Each row has a class, written as a number after it.
[  49  282 -358  -73  -24   70 -250  -62 -152 -114 -202 -116   31  244
  -82 -190  257  -33  125  147 -255  416  164  -97 -192  292   27  245
 -155  -42  144  154 -375 -163  319 -159  -58  188 -804  511  -31] => 9
[ -12   45  246  322  434  -86   13  -36 -156  262   51   16 -107 -166
   -7 -301    2  -78  127    5  145  -69   39  282 -120   82 -151 -241
   81 -264  -68  287  135  197  103  107  216  -16  258 -198  281] => 5
[ -53   88  325  316  489 -434 -306   20 -286  161 -138 -116  -85 -343
   -2 -371   11  218  172 -202  214 -284 -303   76 -152   80   26 -305
  -97  -50  -25  280  234   58   15   53  225 -205  479 -311  349] => 2
[ 151  -13   -6  228   37  228  108   23   81   41   12 -159   47   27
  -37   96   95 -237   85   33  -89  301  361  290  -66 -116 -373 -231
  232 -387  -11  201  -46  176  178  131 -153  138 -159 -297  -52] => 6
[  87 -140   76   45 -326 -113   65  132  136   98 -105 -229  -88 -247
  -54  105 -312  171  -96 -189  209 -481 -570   74   36 -213  263  136
 -138   74  297 -379   -8 -103 -296 -134  131 -151  415  -43  -83] => 2
[  31    1  -31   81   38   80  -27  -63 -125   78   76 -120  119   96
   27 -143  167 -112  204   27  -31  189  238   72   43  -44 -240  -76
  127 -186 -126  113  -81  166  145   69 -147   12   52  -55  161] => 7
[ -62   45  241   -6   13 -100  -10 -137  103  172   61 -368 -230 -366
 -113 -209 -418  100 -149  -64  301 -231 -291  166 -207  135  258   65
  -20   10  211  -89  116  304 -218   94  199  -40  201   45 -160] => 9
[ 208  100 -295  262 -290   47  -77  272  -74   37 -280 -163  -31  101
  -20  141  128 -196   92   57 -126   81 -326  233  -46 -141   97   19
 -229 -152  676   15 -204 -267  -56 -135 -181    8 -167  -42   12] => 5
[ -27 -292   41  -78 -269   80  182  234   85   47  100  109  215  112
   98  104   49  196  132 -230  -20 -249    6  -19  350 -419  -39   44
  113   27 -195 -231    5 -183 -212  -35 -137 -124  491 -167  217] => 5
[ 185    9  -72  221 -202  174   64   51  103 -125    5 -128  107   26
  -51  409   -1 -309 -141   42  -56  196  108  272  -64 -203 -288 -156
   57 -303  263    9 -101  152   83  -67 -351  187 -176 -129 -214] => 8
[-143 -132  105  143  -58   89  356   93  -62  300  235  -55    9 -109
   32 -181  -52  -71   35   -5  223 -100   12  295  158 -301  -55  -89
  171 -240  -98  -42   93  303 -204  169   14  -17  531 -137  202] => 2
[ 466 -433  106  245 -201  -29  279  350  146 -185  -38  -72   94  -63
   69  148 -136  152   97 -373 -140 -372 -115  239  266 -529 -152 -111
  162 -265 -171 -158 -107  -68  -83   11 -120 -134  428 -339  114] => 10
[ 341 -243   38  111 -166  -21   99   97  253 -454  -26 -206   95  -10
  -26  306 -176   47 -247 -251 -277  -92  244  209  -93 -258 -294  -38
  256 -214 -121   61 -226  192  211  -15 -317  167 -208   84 -184] => 0
[-116  199 -195  254   90  110  -32  -21 -264   90  -77  274  222  276
    4 -153  386 -179  242  110  -84  233  230  -55   -1   89 -194   38
  -56 -123 -149   92 -174 -153  308 -237  -14   80 -218  155  158] => 10
[ 180 -175   80  396 -179  182  342  -43  323  314   13   27  -24 -328
 -198  375 -351 -237 -133  100  234 -159 -220  387 -296  -23 -186  -75
  -58 -365  420 -171   94   72 -217 -210  126   63  -79 -340 -449] => 7
[  59 -196  148 -102 -192  119  279  -23  372  146  156  -90  -61 -179
 -154  155 -401   -8 -242   33  210 -137  -33  155 -174   77   -7   74
    7  -31   58 -158   82  136 -305   11  138   43 -140   -6 -251] => 6
[ 213   85  268  194  334 -320 -385 -273 -162   -2 -180 -176   15 -236
 -122 -202  -95  244  128 -203  105 -205 -220 -181 -358  281   18  -88
 -184  119 -138   83   49  -82  124 -122  256 -170  -57  -19  -13] => 3
[ 162 -328  -96  -26 -132  291  453  144  224  -38  238  161  274  188
    9  125   64  -94   -8  -60 -172  149  594  152  276 -303 -407   98
  298 -339 -356   57 -130  101   54   66 -158  132  -25  -72   89] => 3
[ 320 -286  344 -119   64 -124  -50  -77   73 -189   73  -77  156  -67
  -43 -100 -103  472   71 -402   34 -229  149 -157   34  -77 -148   42
  136   72 -572   32  -86   12  111   24  109 -133   70  -69   23] => 0
[-165  147   60 -102  -27   90  -59  -62   23  -53  187  -63  -44   66
  -55   15   17 -153 -173  109  206  282  138   63 -109  122   86    8
  -17   42  175  165    3  221    8   78  -73  145 -262  135  -36] => 8
[-413  148 -245 -122 -329  197  200   -2 -130   89  180  123  112  163
  -47   29    1 -142 -128  184   69   29  -44    2   81  -19  296  389
  -55  109  187 -295 -212   18   14 -254 -114  113  -43  499  -58] => 10
[ 296 -243  273 -106  -97 -128  -59   -6   41 -237   57 -410  -11  -89
   99 -112 -149  318   71 -385   11 -277  -41    8  196 -301   23  -17
  207   19 -366 -153 -100  174   27  159  -78 -159  400  -90   72] => 0
[-229   83   80 -204   47  142  109 -167    4  175  281  -96  -76   56
  -46 -291   28  -93  -89  169  204  284  210   36  -39  122   95  100
   55   -9  -13  154   70  283  -40  209   71   64  -81  200  105] => 3
[ -86  147  182  272  235  -90  -63   22  -19  104   -8 -180 -162 -218
  -95  -52 -127 -118 -151   76  128    1  -31  342 -321  123  -36 -230
   49 -185  247  271  106  240   77  112   47   97  -82  -81   24] => 6
[  10   59   99  246  159  -59    3  -49 -170  509 -130  146 -139 -192
 -109 -313  -68  110  291   89  199 -196 -359   10 -180  161   84   47
 -241  -71   64 -110  111 -271 -213 -194  467 -170  133  -19   20] => 0
[-103   23  117  409  174  -19  127  -92  -39  399  -74   15  -29 -239
  -91  -16  -83 -170    4  102  131 -118 -254  284 -195   -4 -164 -202
 -119 -226  235   26  235  -13  -87 -146  171  -24  200 -271    0] => 6
[   4   23  203  -70  -32 -130 -130   58   63   27   29 -227 -174  -75
  -25  -35  -92  119 -124   -8  205  -78 -277   76 -100  -80  171  -93
  -83  115  298   89  108  -12 -176  127   91  -99   43  -36  101] => 3
[-314  132   76  206  226  180  201 -283 -117  450  111  277   18  -38
  -86 -240   37 -165  120  215  107  100  263   82 -257  292 -218   41
   18 -107 -226   30   67   32  138 -220  288   88 -247  156  -93] => 2
[ 285  -64  -18 -377 -388   36 -161   84  196 -360   -9 -449   14  122
  -14  114  -50  152 -164 -163  -58   48  -26 -128   47 -171  253  228
   -7  176  113 -115 -244   65  -19   85 -237    6 -196  285  -87] => 1
[-177   -4  -23  170  -70   56  189  111   -8  -94  142  -62  161   87
   19  109   61 -193 -140   36  -73   57  257  250   99 -282 -163  -55
  252 -212  -44   55  -98  264  174   39 -285  139  253   23  113] => 4
[ 336 -161    3  104 -236   45  135  362  338 -111  -52 -270 -163 -102
  -15  355 -109 -145 -238  -46  -27   85  -84  455 -114 -241 -102 -156
   78 -337  569  211  -65   91 -123  185 -237  156 -383 -221 -102] => 3
[ -30 -289  196   80 -256   77  158  -40   -4  138  203 -131  175  -36
  104  135    1  -23  107 -190  137 -259 -209   61  347 -571  -30 -133
  119   38 -147 -381   80   99 -188  -40 -179 -223  899 -359   -8] => 4
[ 320 -278  -29  308  -92  116  125   79   52  -18  -53  139  197  -12
  -14  203   33   33  182 -163 -131 -174   28   80  148 -300 -313  -33
   67 -221 -197 -162 -125 -225  106 -255  -88  -34  137 -233  -54] => 5
[ 305 -171  367  -49 -299  -79  -89   35  247 -338   47 -605  -14 -248
  -27  279 -398  161 -288 -348   71 -341 -225  138   35 -371  150  -76
  125   92  114 -236  -59  308  -40  146 -213  -66  325  -37 -255] => 2
[-181    0   69  -11 -200  137  174  -99   46   35  217  -44  104   -5
  -78    1 -145  -56 -103   -9  151 -147   26   94   56  -72   91  121
   80   76  -51 -214  -28  196  -15  -23  -36    5  284  127  -82] => 4
[-317  455   14  155  440 -155 -451 -244 -405  290 -215   36 -109  -22
  -55 -485  252   50  232  175  121  218  -87 -190 -359  482  109  -20
 -223   97   -5  228   39 -167  195 -174  257  -10 -272  240  129] => 8
[  21  214  183    3  112 -238 -223 -111  -11  194 -192 -383 -285 -292
 -101 -286 -241   75  -79    4  216 -141 -443   72 -376  359  326   33
 -232   19  442   58  131   99 -157   71  241  -86  -14  163  -39] => 6
[-159  -42 -107  392  -35  141  267   22  -31  328  -73  371  226   17
  -35   82  184 -149  151   68   32  -87  -61  146   23 -113 -245   -3
  -61 -228  -22 -117   18 -222   68 -392   82    4  156 -145   -7] => 0
[  69  -57 -298  -38 -157  201  204  372  -70 -178   12   64  200  349
   81   52  345  -92   99  -25 -297  383  476  151  286 -314 -270   68
  227 -283  -36  267 -269  -56  171   96 -353  208 -234   42  332] => 1
[  23  -39   21  215   32  239  354  -22  120  352  117  -84  -86 -142
 -113  -36 -126 -245   38  152  109  190  120  403 -116  -35 -245 -126
  164 -426  146   84   91  196 -142  135   44   87  -37 -214  -81] => 0
[-258  135  268 -247 -105    8 -191 -191  -85   -7  284 -548  -54 -162
   11 -148 -148   68 -146  -60  269  -21  -16   -2   36  -50  340   60
  185  174  -15 -107   38  568  -14  282 -175   -8  457  124  -62] => 10
[ 226  -32  142  -73  -14 -210 -201  192   55 -176 -143 -289  -79  -71
   -8   27  -80  239  -82 -219  -40  -79 -132   10  -89  -62  113   10
  -36   39  155  164  -53  -63  -56   82  -47  -73  -61 -112   80] => 1
[ -72  134 -143   -9  -41  377  108 -130   42   37  171  -40   33  176
  -89  125   47 -364 -100  308  -48  449  493  148 -133   76 -243   83
  139 -199  -32   83 -181  185  217  -38 -157  287 -510  308 -186] => 7
[ 163 -283   59  -58 -119   78  192   67  230  -79  114  -24  177  -10
  -21  102  -57  133  -50 -212  -20   -9  277  104   90 -170 -205   63
  184 -151 -200   39 -119   76   25   26  -78   61  -89  -99  -22] => 4
[ -71   31  167  208  202 -261 -139  138 -308  -10  -77 -101  -44  -78
   94 -299   82  206  157 -268   31 -202 -161  112   85 -150   64 -105
   38  -41  -72  170  -26  -27   88   29   34 -103  380  -95  377] => 8
[-266   -8 -142  209 -106  176  377   97  -46  210  167  181  126   33
  -58  -43   61 -221  -24  120  117    5  100  248  118 -163 -127   55
   91 -238   10  -16  -12  149    9 -108   -8  114  200   47  126] => 6
[  19    9  143  -54  355 -153 -291 -124 -281  -72   28 -277  -37  -39
   47 -433   -5  266  213 -162  -97   41  324 -121  -27  120  -47   31
  181   32 -453  229  -99  115  244  188   63  -11   16  210  279] => 9
[ 101 -292  100   83 -270  233  295   40   26  160  233  -45  138  -34
   68  162  -33  -35  170 -135   85 -158   68  203  301 -446 -172  -62
  203 -172 -198 -306  -39   58 -150  -18 -169  -99  532 -338  -44] => 5
[ -63  -74  -11  311  198   -2  202  130 -142  282   54  451  175   11
  -46 -214  235   76  196  -15  116  -18  150   86  113  -56 -310  -18
  -34 -215 -265  243   53 -178   32 -115  245   -2  110 -131  362] => 2
[ -91  -84 -133 -227 -518  326  226   24  236 -338  272 -157  155  192
  -16  341 -125 -183 -269    6  -63  125  330   49  159 -197   17  207
  280   29  -30 -312 -233  284   62   44 -441  222 -149  300 -319] => 1
[-198  182  212   42  -39 -119 -144 -106 -144 -140  142 -175   90  -60
 -102   33 -105   41 -211  -10  130  -94   -9    4 -100   -9  100   46
   45  164   33    1  -28  241  231  -11 -122   15  241  243   13] => 5
[-136  -25   -8  290 -138  -32  306   80   77  335   -5  -31  -67 -226
 -137  -77 -212 -128  -97   70  235 -236 -417  228  -85  -59  172   73
 -162 -162  359 -132  136   77 -323 -105  236  -82  402  -58    0] => 7
[  42  -48  211  -55 -201  -99 -113   59  231  -75  -14 -299 -105 -154
  -42  187 -190  119 -253  -33  191 -102 -258   60 -112 -112  156  -57
  -26  106  334   16   65   66 -136  114  -35  -35  101  -79  -98] => 8
[ -30  -54   48  229   35  -23  194   68  -71  -11   96    3  128   16
   -9 -102   72  -31    4  -98  -16  -30  190  225   70 -187 -187  -39
  193 -244 -150  135  -63  197  152   39  -84   19  293  -79  186] => 0
[ 129  194   12  290  193 -111 -290 -136 -166  -74 -200  155  114   -9
  -93  -16  124   39  121  -56  -54  -30   -3 -106 -246  237 -142  -15
 -141   -1  -50   64 -124 -183  288 -335   54   26 -395  157  -78] => 0
[  72  187   68  198  151 -334 -276   63  -86   69 -346 -288 -347 -278
 -117 -236 -231  157  -47  -31   44 -233 -520   83 -383  217  242  -12
 -285   21  433   90   31 -161  -88  -59  288  -64 -122  138   75] => 9
[ 236  -19   36  304   55 -123    1  174   50   79 -196 -169 -206 -210
  -80  -58 -183   -7    5  -64    2 -167 -277  229 -155  -41   34  -68
  -86 -245  367   36  -25  -79  -88   -9  179  -21  -51   -7   41] => 9
[ 129   52  -41  256   40 -113   48  102   98   48 -216 -120 -201 -273
 -250  -50 -358  -54 -159   70   31 -102 -280  227 -398  222   26   31
 -188 -136  433   92  -14  -43  -77  -96  228   97 -409  111 -178] => 1
[  -9   67  169 -125 -108 -122 -225  -19   21 -201   73 -574  -32 -128
    8   14 -124   64 -204 -112   87  -43    5   96  -52 -113  167  -31
  128   38  125   22  -79  368   52  224 -242   43  116  181    3] => 6
[ -74  441 -121 -130  135  122 -322 -267 -192 -112   44 -219   14  221
   28 -193  289 -217   10  154  -76  563  450  -78 -148  343  -35  103
   85  -56  -88  251 -289  335  401   60 -190  263 -621  450  -28] => 10
[ 506   -8  -45  111  219 -197 -395   64 -187 -150 -270 -374 -103    9
   20 -370  131  187  387 -242 -228  146   -4   -3  -48   32 -172 -110
  -28 -159 -122  324 -225 -111  168  141  -17 -100 -205  -59  250] => 7
[ 470 -424   -4   49 -209   39  342  333  422   74 -141 -123 -145 -234
  -41  219 -326  111  -73 -171  -44 -263 -212  286  -22 -232  -65    6
   20 -343  260 -120    7 -159 -380   46   99  -12 -119 -294 -138] => 10
[ -27   63  -14  -48  -51  -32   55   31  -85 -135  -32 -219   12   13
  -45 -179 -114  123  -86  -45  -99   17  139   47  -94   55  101  226
  100  -55  -45   71 -191  145  158   20  -61  105 -100  334   -9] => 9
[ 167 -200  -37 -127 -340  151  100  156  137 -120  109   14   91  106
   -6  209  -42  112    8 -119  -17  -15   39  -49  193 -229   62  189
   43   71  -65 -215 -174 -143  -99  -89  -80    1  -43   80  -60] => 3
[-351   76  375   64  145 -184  -75 -223 -168  301  118   66   50 -251
  -12 -163 -189  184    8  -60  335 -509 -406 -167  -13   46  368   58
 -118  303 -202 -324  241   82 -110 -184  296 -267  805   35   27] => 4
[ 186 -122  -58  -68   20  -39  -76   91  -66 -297   -3  -14  227  206
  -18 -149  227  265  225 -281 -203   80  317 -116  117  -97 -124  125
   99   21 -429  198 -302 -167  263    6  -69    6 -255  133  254] => 0
[   8  -88  201  -52  -90  -16   69  -23  188   91  123  -52   -4 -140
  -66  103 -162   47 -145  -10  241 -159 -122   33  -53  -51   31  -35
  -36   50   43 -120  133  105 -190    6   80  -56  136  -77  -67] => 9
[ 103 -334  -11  316  -29   37  397  188  -97   51   95  301  236   29
   25 -106   89  145  239 -272 -104 -239  167  152  344 -403 -314   46
  191 -245 -516  -74 -115 -120  101 -121   67  -58  428 -160  301] => 0
[ -75  -21  138  171   66 -200  -16  -28 -103   85  -83    6   15 -178
  -41 -148 -130  139    8 -174   83 -365 -259  -24 -106   43  152   69
 -114   65  -46 -129   39  -27  -46 -207  169 -109  276   79   34] => 4
[  45   66  206   68  153 -128 -157  -42   10   46  -32  -16  -99 -114
  -84  -79  -61  154  -50  -32   86   -6  -47   10 -267  177   20  -49
  -73   56   37  188   85  -32  -12    7  156  -32 -134  -49   28] => 1
[ 264   25  182 -129  -15 -230 -280   28   -4 -266 -127 -433 -189 -124
    5 -101 -246  220  -69 -211    7 -208 -261    9 -123   93  295   19
   15  150  170  -46 -127  124   15  142  -38  -74  -71  121  -59] => 0
[  24  372   16 -111   -2   53 -307 -151  -46  -60  -52 -474 -219  -53
 -118   10 -126 -151 -205  242   20  320  -20  115 -392  301  229   30
  -47   35  460  144 -140  227  134  105 -148  132 -474  276 -261] => 3
[ 235 -145   77   88  -85   23  131   94   58 -221  127 -147  132   18
  -34   -9  -78   22    6 -216  -50  -87  191  154  140 -226 -153   30
  194 -162 -242   31 -183  208  190   78 -123   27  133   52   87] => 5
[  82  -54  138  210  -45   59  -50  -90   45   70  -40 -170   27  -60
  -43  141  -42  -97   62  -33   35  -82 -139   99 -142  -70  -22 -116
  -38  -59  174  -69   43  -18    2  -83  -16  -57   70 -170 -162] => 0
[ 316  210 -155  259  282 -201 -430   65 -136 -115 -438 -245 -104   16
  -50 -220  177   40  178  -43 -200  230  -27  -10 -259  215 -175  -97
 -135 -233  178  374 -224 -224  275  -48   49   56 -579   77   98] => 2
[ -47  106  182    2  -84  135  -19 -196  180   69  100 -325  -27 -148
 -113  188 -150 -142 -225  137  147  162  107  163 -275   21 -149 -117
  119 -139  141   10   71  357   51   65 -156  124  -67  -34 -322] => 9
[ 277  101  194  -56   -2   23 -229  -77   92    9  -51 -591 -233 -160
   15  -51 -115  -61  -65  -31   91  232   31  220 -228   22  -39 -198
  118 -217  204  138  -17  380  -18  296 -194   57 -113 -120 -155] => 8
[ 127  -61  139   44  -90   64  122   91  255  -42  115 -300  -66 -178
  -74  141 -236 -104 -238   -4   76    1  140  386 -146    0 -132 -137
  245 -251  183  134  -43  420   16  284 -158  163 -129  -71 -161] => 4
[ -69  106  152  -98 -108 -123 -169  -35  -46 -165   17 -346  -10 -105
   19  -47  -99  156  -98 -161   82 -168 -123  -30   36 -124  212   59
   84  157  -49 -116 -105  211   96   -6 -108  -47  270  167  -11] => 5
[  76 -373  397   75  145  -60   86  -56   25   62  178  145  180 -103
   27 -120  -37  315  155 -303   91 -345  144  -88  175 -197 -235  -83
  160   38 -643  -60   81  -62    5  -56  122 -195  497 -235  163] => 8
[ -90 -122  110  332  -80   20  299  250  232  107   51 -185 -128 -229
  -87  349 -232 -235 -328   97   98 -106 -211  513 -137 -316   -2 -215
  115 -306  546   99  178  136 -123  116  -93   64  259 -328  -60] => 6
[ 326  -10   35   79   78 -137 -164  150   69 -251 -110 -436 -171  -41
   22  -66    0  -32  -67  -95 -126  105   31  245 -126  -56  -73 -143
  112 -233  208  353 -129  221  181  247 -160   70 -189  -64  145] => 10
[ -49  141 -256    3 -260  136   -1   89  -69   96 -127  -36  -22  116
    4   66  102 -111   95  144  -21  148 -162    4   40  -72  109  144
 -113  -43  366 -148 -143 -207  -52 -169  -92   25 -135  127  -78] => 2
[-143  146  -61   48  -41  -69  -76  -25  -64 -100  -14  -74  -10   13
  -85  -87  -87   39  -84   28  -37  -49   -6  -18 -145  158  128  221
   -1   89   12  -45 -125   21  131 -139  -23   68 -147  334  -36] => 7
[ 215  -27 -200  243   45  122   63   97  -55    2 -131   38  105   86
  -24  -96  127    4  268  -85 -200  151  302  112   18  -27 -313   15
  128 -306 -161  110 -238 -166  200  -73  -16   86 -347  -26   71] => 2
[  44   11  126  -82 -192   31 -151 -125   -8  -58   -6 -355   86  -26
  -12   76  -39   55  -11  -81   42    6  -81  -65  -54  -74   95   14
   12   82   28 -135  -53  117   39   -3 -192  -46  168   69 -132] => 6
